[[ -4 -20  -1  -6  -1  39]
 [-14 -34   6 -17   4  26]
 [  5 -26  14  -3 -23  29]
 [-21 -24   1  22  18 -10]
 [-13 -28  13   1 -13  40]
 [ -3 -29   4   6  22  21]
 [ -6 -18   2 -21  -7  18]]
The entry directly above the largest entry -> -10
The entry directly above 13 -> 1
Report the first entry on the diagonal from the top-right corner.
Answer: 39
Report the entry in the bottom-left corner.
Answer: -6
The bottom-right entry: 18
The entry directly above the smallest entry is -20
The entry directly above -23 -> 4
The entry just left of the smallest entry is -14
The first entry, reading row by row is -4
Report the smallest entry in the first column.
Answer: -21
The 3rd entry on the main diagonal is 14
The 3rd entry on the diagonal from the top-right corner -> -3
The entry just left of -17 is 6
The first entry in the row that holds the largest entry: -13
Report the entry directly below the largest entry.
Answer: 21
Report the second entry on the main diagonal.
Answer: -34
The entry just right of -29: 4

arr =
[[-18 -14 -14  13   7  15 -23  15  12   9 -13   8 -14]
 [-23  11   2   2 -10   0  -2  13  32 -25   7  -5  18]
 [-17 -18  -5  -9   5  -1 -19  25  -7  -8 -15 -14   3]
 [ 48  28  -4 -24 -14   0  18 -27 -31  -8  24 -12  29]
 [ 50   9 -18   9   4  21   6 -39 -27  40   9  22 -19]]
Counting starts at 0.
Read off the entry at row 1, column 0.
A: -23
The entry in row 0 and column 2 is -14
Read off the entry just right of the centre entry.
A: 25
Read off the entry just left of 32.
A: 13
The entry in row 2 and column 0 is -17
Read off the entry at row 0, column 0.
A: -18
The bottom-left entry: 50
The entry directly above the smallest entry: -27
The bottom-right entry is -19
Read off the entry in row 1 and column 1.
A: 11
The entry directly below -15 is 24
Read off the entry directly below -7.
A: -31
Read off the top-right entry.
A: -14
Read off the entry in row 0 and column 1.
A: -14
Read off the entry just right of 12.
A: 9
Read off the entry in row 1 and column 2.
A: 2
Read off the entry just left of the smallest entry.
A: 6
Read off the entry at the centre.
A: -19
The entry just right of 5 is -1
Read off the entry directly below -31.
A: -27

Read these off the grid that follows.
1) Report the entry just right of -31.
2) Report the minimum.
3) Report the largest entry.
((3, -4, -28, -2, 3, 15, 2), (2, -10, -42, -2, 2, 10, 23), (1, -4, -31, -9, 1, 18, -2))
1) -9
2) -42
3) 23

Read these off the row that follows.
1) The entry just left of the smallest entry?
2) The entry just right of -6?
3) The entry just right of -7?
[-24  -9  45 -36  24  -2  -6  39 -17  -7 -38  22]
1) -7
2) 39
3) -38

Questions about the row below.
1) The entry just left of -9?
2) The entry just left of -45?
array([-10,  -3, -15,  -9,   0,  11, -45,   9,   1,   3,   8,   2,  18,
        -4])
1) -15
2) 11
